In the rows, zero is written as 128.
Facts:
baklo Ξ 907; bebretal Ξ 633; beplo Ξ 907; bidre Ξ 907; bikle Ξ 633; binol Ξ 633; boklim Ξ 633; bopala Ξ 907
boze Ξ 633; brabru Ξ 907; briflen Ξ 907; britruril Ξ 633; brulun Ξ 633; bupivu Ξ 633; buson Ξ 633; buton Ξ 633
buzek Ξ 907; dedrenos Ξ 907; deklinos Ξ 633; dovu Ξ 633; dozem Ξ 633; drakipas Ξ 633; dresku Ξ 633; dridun Ξ 633
drisiro Ξ 907; dritis Ξ 633; dritrum Ξ 633; drodrun Ξ 633; drostun Ξ 907; febros Ξ 633; fiflo Ξ 633; fitrel Ξ 907
flipli Ξ 907; fliran Ξ 633; flotrom Ξ 907; flovuk Ξ 907; gagra Ξ 907; kaple Ξ 907; kefil Ξ 633; kegu Ξ 633
keman Ξ 907; kestem Ξ 633; kezulel Ξ 633; kito Ξ 633; klefek Ξ 633; kleskebi Ξ 633; kletrak Ξ 633; kligre Ξ 633
klimas Ξ 633; klonun Ξ 633; klubra Ξ 907; kludon Ξ 633; koman Ξ 907; kudaplun Ξ 907; laflal Ξ 633; lalem Ξ 907
lare Ξ 633; laril Ξ 907; lefis Ξ 907; lobretu Ξ 907; lofa Ξ 633; lostigrek Ξ 907; lovus Ξ 633; mader Ξ 907
motrum Ξ 633; mumu Ξ 633; mutrim Ξ 907; muvel Ξ 907; naban Ξ 633; nibam Ξ 907; nogun Ξ 633; noklam Ξ 633
nuplutro Ξ 907; nutru Ξ 633; panek Ξ 633; pladre Ξ 633; plekler Ξ 633; plubivu Ξ 907; plunir Ξ 907; pugra Ξ 633
pupem Ξ 907; pupo Ξ 633; rinun Ξ 907; rogon Ξ 633; romel Ξ 907; rudil Ξ 907; rudu Ξ 907; rumol Ξ 907
ruzu Ξ 907; safis Ξ 907; sataflir Ξ 633; siro Ξ 633; skanul Ξ 633; skibutrek Ξ 633; skikilas Ξ 633; skufum Ξ 633
sodrur Ξ 907; sososkan Ξ 907; sotrul Ξ 633; sovavel Ξ 633; stedre Ξ 907; stikle Ξ 633; stipidrom Ξ 633; stuzam Ξ 633
sugri Ξ 907; tarebek Ξ 633; tato Ξ 633; teplote Ξ 633; tradek Ξ 907; trazom Ξ 907; tremol Ξ 633; trifasto Ξ 633
tripom Ξ 907; tulem Ξ 633; vamel Ξ 633; vesas Ξ 907; viskon Ξ 633; vulal Ξ 633; zami Ξ 633; zarizar Ξ 633
zefasan Ξ 633; zenem Ξ 633; zestus Ξ 907; zibrok Ξ 633; zisel Ξ 633; zoskon Ξ 633; zudres Ξ 633; zulis Ξ 633
zuskor Ξ 633; bidre γ binol; bopala γ stedre; bopala γ nitim; brabru γ vubrul; brabru γ sodrur; bragor γ bupivu; breples γ drestomul
breples γ fliran; brulun γ fliran; buson γ drular; buson γ siro; buton γ nedramar; buzek γ kligre; buzek γ keman; dridun γ grogor
drisiro γ safis; drodrun γ safis; drodrun γ klefek; fitrel γ fliran; flere γ tarebek; gagra γ gugra; gagra γ motrum; gagra γ trudreplus
gebrokor γ ruzu; gokluk γ keman; kefil γ drakipas; kestem γ tradek; kito γ vulak; klotuk γ fiflo; klotuk γ zuskor; klotuk γ flipli
klotuk γ nakli; kludon γ dritrum; kludon γ gibeklu; kludon γ dovu; kludon γ dresku; koman γ pladre; kudaplun γ tremol; kudaplun γ vubrul
lalem γ panek; latrel γ ruzu; latrel γ kletrak; lostigrek γ beplo; lovus γ keman; mufu γ skanul; muvel γ bikle; noklam γ tredrem
nuplutro γ bikle; pekam γ mutrim; pekam γ drostun; pekam γ druten; pugra γ tremol; pugra γ natol; rinun γ dedrenos; romel γ nodrun
romel γ kletrak; rudu γ kolos; rumol γ deklinos; sataflir γ plubivu; sovavel γ modros; sovavel γ nibam; stikle γ gugra; stikle γ siro
sugri γ mutrim; tekek γ dedrenos; trake γ lesi; tulos γ flovuk; vulal γ teplote; zami γ ruzu; zami γ trifasto; zenem γ ruzu
baklo ψ b; bebretal ψ a; beplo ψ c; bidre ψ a; bikle ψ a; binol ψ a; boklim ψ d; bopala ψ a
boze ψ a; brabru ψ d; briflen ψ d; britruril ψ a; brulun ψ e; bupivu ψ a; buson ψ a; buton ψ c
buzek ψ e; dedrenos ψ a; deklinos ψ c; dovu ψ a; dozem ψ c; drakipas ψ f; dresku ψ f; dridun ψ f
drisiro ψ d; dritis ψ b; dritrum ψ a; drodrun ψ a; drostun ψ a; febros ψ d; fiflo ψ a; fitrel ψ a
flipli ψ e; fliran ψ a; flotrom ψ a; flovuk ψ e; gagra ψ a; kaple ψ f; kefil ψ a; kegu ψ d
keman ψ c; kestem ψ a; kezulel ψ a; kito ψ e; klefek ψ d; kleskebi ψ a; kletrak ψ e; kligre ψ d
klimas ψ c; klonun ψ c; klubra ψ e; kludon ψ b; koman ψ c; kudaplun ψ a; laflal ψ c; lalem ψ b
lare ψ a; laril ψ e; lefis ψ b; lobretu ψ a; lofa ψ a; lostigrek ψ e; lovus ψ a; mader ψ c
motrum ψ a; mumu ψ a; mutrim ψ a; muvel ψ a; naban ψ a; nibam ψ a; nogun ψ a; noklam ψ a
nuplutro ψ f; nutru ψ d; panek ψ b; pladre ψ d; plekler ψ a; plubivu ψ d; plunir ψ c; pugra ψ a
pupem ψ c; pupo ψ d; rinun ψ e; rogon ψ a; romel ψ a; rudil ψ f; rudu ψ e; rumol ψ a
ruzu ψ e; safis ψ c; sataflir ψ a; siro ψ a; skanul ψ d; skibutrek ψ a; skikilas ψ c; skufum ψ e
sodrur ψ a; sososkan ψ f; sotrul ψ a; sovavel ψ e; stedre ψ e; stikle ψ a; stipidrom ψ a; stuzam ψ d
sugri ψ e; tarebek ψ d; tato ψ a; teplote ψ f; tradek ψ f; trazom ψ d; tremol ψ a; trifasto ψ d
tripom ψ a; tulem ψ a; vamel ψ a; vesas ψ a; viskon ψ f; vulal ψ b; zami ψ e; zarizar ψ d
zefasan ψ a; zenem ψ a; zestus ψ f; zibrok ψ a; zisel ψ f; zoskon ψ a; zudres ψ e; zulis ψ b
zuskor ψ f; bebretal Δ lalem; bebretal Δ nitim; bebretal Δ klubra; bebretal Δ skikilas; binol Δ zibrok; boklim Δ tretrik; bupivu Δ sososkan
bupivu Δ skikilas; dovu Δ duson; dovu Δ laril; dovu Δ vulal; dovu Δ sodrur; dozem Δ flotrom; dozem Δ druten; dozem Δ kito
drestomul Δ ruzu; drestomul Δ briklu; drisiro Δ plubivu; drisiro Δ trifasto; drisiro Δ nodrun; drisiro Δ laril; drisiro Δ pupo; dritis Δ trifasto
dritrum Δ vulak; dritrum Δ naban; drodrun Δ kezulel; drostun Δ nibam; drostun Δ lobretu; flere Δ rudil; flere Δ lare; flipli Δ nodrun
flipli Δ buzek; flovuk Δ lefis; gagra Δ tulos; gagra Δ sotrul; gagra Δ boze; gugra Δ gibeklu; gugra Δ zoskon; kaple Δ dridun
kegu Δ zisel; kegu Δ plekler; kestem Δ kolos; klefek Δ kolos; klefek Δ lobretu; kleskebi Δ vulal; kletrak Δ nedramar; kudaplun Δ laflal
kudaplun Δ grogor; lesi Δ druten; lovus Δ kezulel; lovus Δ tulem; mader Δ zudres; mader Δ druten; mavofu Δ baklo; mumu Δ rudil
mumu Δ gebrokor; nostipli Δ zisel; nostipli Δ trepliskis; nostipli Δ tarebek; nostipli Δ romel; pekam Δ zuskor; pekam Δ tredrem; pladre Δ kligre
pladre Δ kludon; pladre Δ pugra; plazafu Δ klotuk; plazafu Δ skufum; plazafu Δ pifus; rogon Δ klubra; rudu Δ vamel; rudu Δ rinun
siro Δ trezum; skanul Δ drakipas; skanul Δ nafles; skibutrek Δ drular; skibutrek Δ plunir; sovavel Δ lofa; stedre Δ kezulel; stikle Δ lostigrek
stuzam Δ vegriflo; stuzam Δ pifus; tato Δ bragor; tekek Δ kligre; tekek Δ zudres; tradek Δ skikilas; tradek Δ lefis; trake Δ pugra
trazom Δ febros; tripom Δ lalem; tripom Δ plekler; trudreplus Δ tezeklik; trudreplus Δ zenem; vefim Δ naban; vitrik Δ sofon; zarizar Δ plekler
zarizar Δ stipidrom; zarizar Δ tulem; zefasan Δ klonun; zefasan Δ bragor; zestus Δ britruril; zestus Δ grogor; zokon Δ zuskor; zokon Δ vamel

Known rows:
[158 140 148 154 138 147 115 117 151  94 173 161 116 109 127 126 107 117
 107 146 145 110 125 138 145 112 112 104  78 129 120 106 107  83 150 105
 147 161 137  89 117 122 110  95]: pekam
[129 126 149 152 118 155 117 104  87 148 113  95 133 115 136 133 103 104
 125 133 129 127 167 134 117 164 110 124 109 150 122 118 121 126 142 105
 114 132 125 101 134 123 145 169]: kefil
[106 114 147 149 127 153 119 112  99 144 106  99 132 120 137 139 112 102
 120 138 136 123 169 135 117 160 112 125 111 147 126 125 124 128 151 112
 112 131 121 111 139 130 141 173]: fiflo
[172 146 141 154 136 115 131 127 152  83 180 152 113 125 135 134 110 136
 102 130 143 116 128 137 141 110 108 108  68  97 121 122  97  98 138 122
 152 166 128 114 113  94 121  79]: drisiro
[129 121 146 142 125 156 119 147  84 157 108 119 130 133 134 137  88 127
 134 135 146 127 160 126 106 145 103 109  96 139 111 121 135 111 123 129
 134 149 117  86 114 126 128 171]: dridun
[128 147 154 126 125 135 110 119 165  86 142 161 130 141 141 155 111 121
 112 109 173 109 135 127 128 107 121 116  58 110 134 107 117  96 151 105
 145 168 143  98 127 149 103  96]: klefek
[134 127 145 147 148 142 119 126 163  89 167 167 115 114 128 131 119 116
 102 154 152 106 127 139 144 108 117 106  81 127 127 113 111  85 159 109
 144 160 136 101 123 128 106 100]: vefim
[121 119 127 157 146 159 107 139 110 134 132 119 117 137 130 117 129 147
 118 155 138 135 123 144 130 123 124 119 110 133 134 131 131 121 145 130
 124 128 106 115 116 118 126 147]: nodrun
[137 126 145 149 148 143 118 130 161  89 166 165 115 112 128 133 120 114
 104 153 154 105 128 139 145 109 117 107  81 127 128 113 114  87 160 109
 144 157 136 104 125 129 106 101]: nostipli
[130 107  99 139 166 128 137 179  99 142 139 137 104 141 131 125 119 138
 111 155 128 147 126 140 123 105 122 107 105  96 120 148 134 105 116 166
 139 136  97 120 100  96 139 149]: plunir
[114 107 147 152 136 155 113 122 101 134 112  96 127 114 138 144 116  97
 127 134 144 116 171 132 122 166 114 125 106 148 129 121 132 124 151 112
 117 126 131 118 144 132 138 177]: plekler
[166 135 111 141 160 113 142 108 145  88 192 156 105  98 123 134 118  80
  87 143 114 130 127 146 156 105 127 106  87 100 124 116  96  80 141 118
 139 148 143 110 119 103 143  92]: rudu
[140 132 127 161 138 162 107 134  99 139 136 115 117 131 129 111 119 149
 124 148 130 138 120 142 132 126 120 118 108 135 129 125 127 122 136 125
 126 129 105 104 111 112 131 144]: klotuk
[108 121 112 118 147 152 114 162 100 153 110 140 123 152 136 140 109 125
 126 128 150 144 130 129 111 105 130 113  93 110 130 126 149 103 121 146
 133 139 113  90 106 144 124 162]: klonun
[131 100 133 172 145 131 140 125  97 136 138  95 112 110 133 122 121 116
 104 165 112 126 167 145 131 162 103 118 122 131 115 147 109 128 146 134
 120 131 107 138 131  81 156 161]: mutrim
[142 133 126 161 136 162 105 135  99 139 137 114 119 131 129 111 120 148
 124 149 130 139 120 141 130 126 120 119 108 135 130 124 126 121 137 125
 126 129 105 104 111 112 133 143]: mufu
[124 116 168 143 136 139 125 101 150  91 146 143 126  96 133 158 105  72
 109 135 157  88 176 130 134 148 109 110  78 142 119 104 110  89 163  92
 137 161 163 102 150 142 118 131]: rogon
[121 121 167 140 129 136 130  96 151  98 142 147 129  98 134 155 101  73
 102 138 150  93 174 131 132 144 106 111  83 142 117 106 105  91 165  90
 132 163 155  99 147 141 120 126]: dovu

Rows:
No name comes twice in this set of rows, the named rows included.
[122 157 154 123 114 131 117 111 166  97 136 167 133 144 141 151 106 123
 103 116 163 116 130 131 124 102 118 116  63 110 132 110 109  99 152 103
 137 172 132  91 124 148 105  89] => pladre
[145 136 169 145 119 139 126  88 140 105 148 142 131  93 133 147  90  73
 107 129 143  99 172 130 132 149 100 109  79 145 112  98 101  88 157  86
 136 164 155  86 141 133 124 122] => stikle
[114 110 115 122 163 160 107 170 101 136 118 133 117 150 133 146 115 126
 138 120 163 135 136 125 118 110 137 107  85 111 134 122 157  98 115 149
 142 136 132  97 112 146 122 172] => skikilas
[152 120 101 145 159 131 135 173  88 147 146 132 106 138 128 121 108 141
 116 150 122 152 124 139 123 109 117 105 103  98 116 140 130 105 108 161
 142 138  99 109  94  90 142 145] => koman
[142 146 146 129 125 131 108 142 172  86 145 158 130 126 148 159 111 102
 115 109 181 107 131 130 126 118 115 129  60 113 141 103 131  99 165 102
 141 151 133 110 132 154 101  93] => zarizar
[ 91 151 130 139 106 141 135  96 113 170 110 144 131 155 129  97 110 159
  80 178  98 160 112 153 117  98 111 116 126 127 119 144  94 128 149 123
 105 155  73  83 101 110 134 118] => druten
[ 94 144 106 115 125 143 126  93 108 157 108 129 130 144 133 128 118 101
  94 134 107 165 123 144 121 105 139 125 115 114 139 126 117 119 143 120
 100 129 109  89 118 142 149 143] => zudres
[126 140 125 116 146 128 122  97 157  95 154 160 125 115 128 155 118  63
  95 124 142 125 129 143 136 101 139 115  83 115 139  96 121  79 155  98
 131 145 155  99 131 153 122 111] => kletrak
[128 112 170 145 142 142 120 103 150  85 149 140 125  95 132 160 107  73
 113 129 161  84 179 127 137 150 112 108  76 143 121 104 114  86 159  94
 141 161 170 104 150 141 118 135] => bupivu
[143 133 170 145 122 140 126  89 139 100 149 143 130  94 131 151  93  75
 108 131 146  97 173 130 132 147 104 107  78 146 113  98 102  88 156  84
 135 165 161  88 141 134 124 122] => kestem
[154 143 148 151 135 144 119 114 150  97 171 166 119 111 124 126 107 118
 103 150 142 112 124 139 143 108 112 104  81 130 120 107 103  85 151 102
 144 163 135  87 116 122 111  93] => trake
[136 151 112 124 139 130 109  98  90 136 126 103 132 142 118 142 121  97
 116 123 127 151 113 165 108 118 151 125 123 131 146  97 149 115 124 100
 112 110 134 123 110 130 136 161] => zami

The same elements again, as new rows of numbers:
Known rows:
[104 139 137  78 120 136 143  92  96 110 136 158 113 131 106 103 167 147
 162  91 110 131 117 169 133 113 116 114 138 162 174  62 117  81 130  96
 155 193]: kudaplun
[ 92 149 140 109 114 121 119  81 123 173 130 168 130 132 102 145 164 128
 194  65 107 137 114 156  94 115 108 110  91  77 165  89 144 125 167 156
 165 161]: grogor
[101 152 135 103 124 129 126  66 129 122 119 155 139 117  77 136 173 155
 176 116 101 169 108 167  83 102  99  87 122 141 158 116 128  91 162  92
 164 203]: kegu
[ 96 161 120 137 111 122 111  73 120 140 127 151 125 134  91 151 165 137
 194  86 103 117 101 169 113 117  97 105 117  80 164  84 167 110 175 131
 166 174]: modros
[109 139 147 110 120 133 124  73 130 151 125 163 138 114  92 135 163 147
 167  76 105 133 120 170  95 109 103 118 138 154 162 141 116  81  95 105
 161 172]: sataflir
[ 90 157 111 131 119 100 129  73  92 127 133 153 119 126  91 167 170 151
 190  99 101 125 101 174 106 106 114 105 113 103 162  71 155 110 187 113
 164 192]: drestomul
[111 136 121 107 127 146  95  78 164 116 127 170 115 128  86 111 157 110
 196 124 116  69 113 172  80 104 109 121 106 142 171  79 145 106 166 145
 172 161]: rudil
[103 151 124 114 126 128 122  52 131 117 116 155 138 109  83 150 170 150
 185 127  98 154 109 171  81 101 105  90 125 144 160 109 133  85 157  90
 165 203]: stuzam
[106 133 156 158 147 116 110 112 152 179 116 165 128 102  76 112 170 142
 176 126 116 113  88 163 106  94  87 131 155 153 162 145 155 102 117 123
 170 174]: buton
[101 150 139 116 120 126 119  72 132 166 135 173 126 118  85 164 176 136
 189  83 113 141 102 171  90 112 117 115 130 103 159  55 148 105 152 122
 163 173]: gokluk
[ 98 123 166 111 141 132 117 125 148 172 125 180 119 117  99  83 161 120
 183 111 124 103 102 146 118 108 111 132 134 149 184  71 145 108 112 153
 164 158]: buzek
[115 154  67 110 112 138 124  38  84  35 113 149 127 115 107 112 159 121
 184 118 112 103 114 181 123 116 102 110 146 162 178  60 110  90 125  99
 158 201]: drostun
[110 164  83 127 125 122 107  30 119  70 107 153 147 104  71 152 163 138
 190 146 110 142 105 187  67 103  98  85 125 139 162 105 126  96 148  91
 163 205]: klefek
[105 164 131 101 116  94 147  98  89 130 124 150 139 130  75  98 165 157
 148  76 111 173 119 181 122 112  83 101 107 140 162 148 105 109 130  98
 156 208]: binol
[102 156 142 115 118 123 107  89 132 169 136 171 138 133  77 144 166 126
 182  74 121 141 107 170  87 120 103 112 109  71 165  79 145 125 149 152
 164 154]: sofon
[101 152 137 122 124 113 110  81 121 164 137 172 126 117  79 173 172 142
 187  95 114 130 102 175  79 112 125 110 126 101 162  52 153 105 150 124
 164 171]: latrel
[ 94 154 105 130 124 119 133  67  90 129 137 150 124 125  85 161 176 145
 184  99 107 151  96 172 115 105  99 111 122  93 154  73 145 129 196 120
 161 194]: lesi
[ 93 152 128 114 118 109 140  83 101 152 137 159 119 123  92 152 176 152
 185  94 105 151  98 166 115 107 114 111 118 104 158  58 146 107 184 111
 161 196]: mavofu

Rows:
No name comes twice in this set of rows, the named rows included.
[103 130 167  99 145 132 115  58 163 185 123 172 144 112  98 113 174 142
 183 108 124 166 112 174  41 103 131 110 102 137 180 161 107 114 151 136
 156 137] => vulal
[109 153 119 100 106 129 147  62 118 127 108 146 134 114 116 104 170 147
 177  65  86 145 115 162 141 112  85 116 124 161 159 132 111  80 133  90
 155 208] => bupivu
[105 146 133 122 136 144 116  38 151 138 114 142 136 120 106 100 178 143
 188 119 111 159 100 173  85 103  94 110 117 126 177 177 123 115 193 122
 159 157] => panek
[ 95 150 119 131 132  89 134 122  99 103 111 159 109 117  99  61 162 136
 183 136 115 103  94 164 150 109 104 112 124 161 179  56 152 101 149 112
 160 214] => flovuk
[104 127 176 138 143 124 112 119 172 207 116 175 137 103  86 103 164 131
 179  97 116 127  99 153 100 102  86 133 140 145 168 146 143 108  96 144
 166 156] => kito
[104 165 116 120 116 108 128  81 104 141 135 161 126 123  73 143 180 143
 177  93 116 161  91 178 112 112 105 107 126  93 156  49 144 117 178 111
 161 203] => vitrik
[100 133 148 117 138 119 126 116 131 146 119 177 117 109  98  75 167 126
 182 124 123 106  95 153 129 108 113 127 145 159 180  52 143 101 119 128
 164 185] => sugri
[102 152 138 116 137 113 128  52 136 138 118 147 129 117 100 104 183 160
 178 128 112 168  95 180  83 101 117 101 115 144 176 156 124  94 190  96
 158 182] => dritis
[103 151 141 101 124 137 113  63 145 140 122 159 141 118  85 145 166 147
 180 110 102 158 117 167  72 105  97  93 112 120 162 130 129  96 146 113
 166 182] => nutru
[ 96 134 115 131 140 117 140 112  97 112 117 153 113 116 106  72 169 132
 183 131 115 113  88 152 160  98  88 125 139 151 176  80 141 122 166 123
 163 203] => flipli
[109 125 136 105 133 154 130  65 115 146 133 161 140 107  95 153 169 143
 164  81 108 150 120 160  87  98  95 128 147 159 156 157 101 105 104 116
 160 163] => noklam
[105 154 168  94 100 140 116  88 170 210 128 175 125 127  94 134 175 127
 191  49 106 146 106 154 102 127 106 118 116  86 162  56 154  95 148 138
 162 162] => bragor
[105 163 160 117 113 111  93  99 150 182 135 177 134 136  73 151 164 129
 179  75 126 123 108 179  73 125 115 105 109  78 167  59 159 109 124 144
 165 157] => tulos
[105 141 176 111 140 125 105  66 171 180 123 163 140 125  95 110 172 144
 179 106 123 149 110 176  47 109 120 104 101 129 183 171 126 101 150 132
 160 138] => kludon
[104 148 147 120 137 123 114  53 158 145 117 151 133 121  96 103 175 150
 182 121 117 154 103 183  71 105 113 101 111 132 180 166 124 103 170 114
 158 160] => zulis

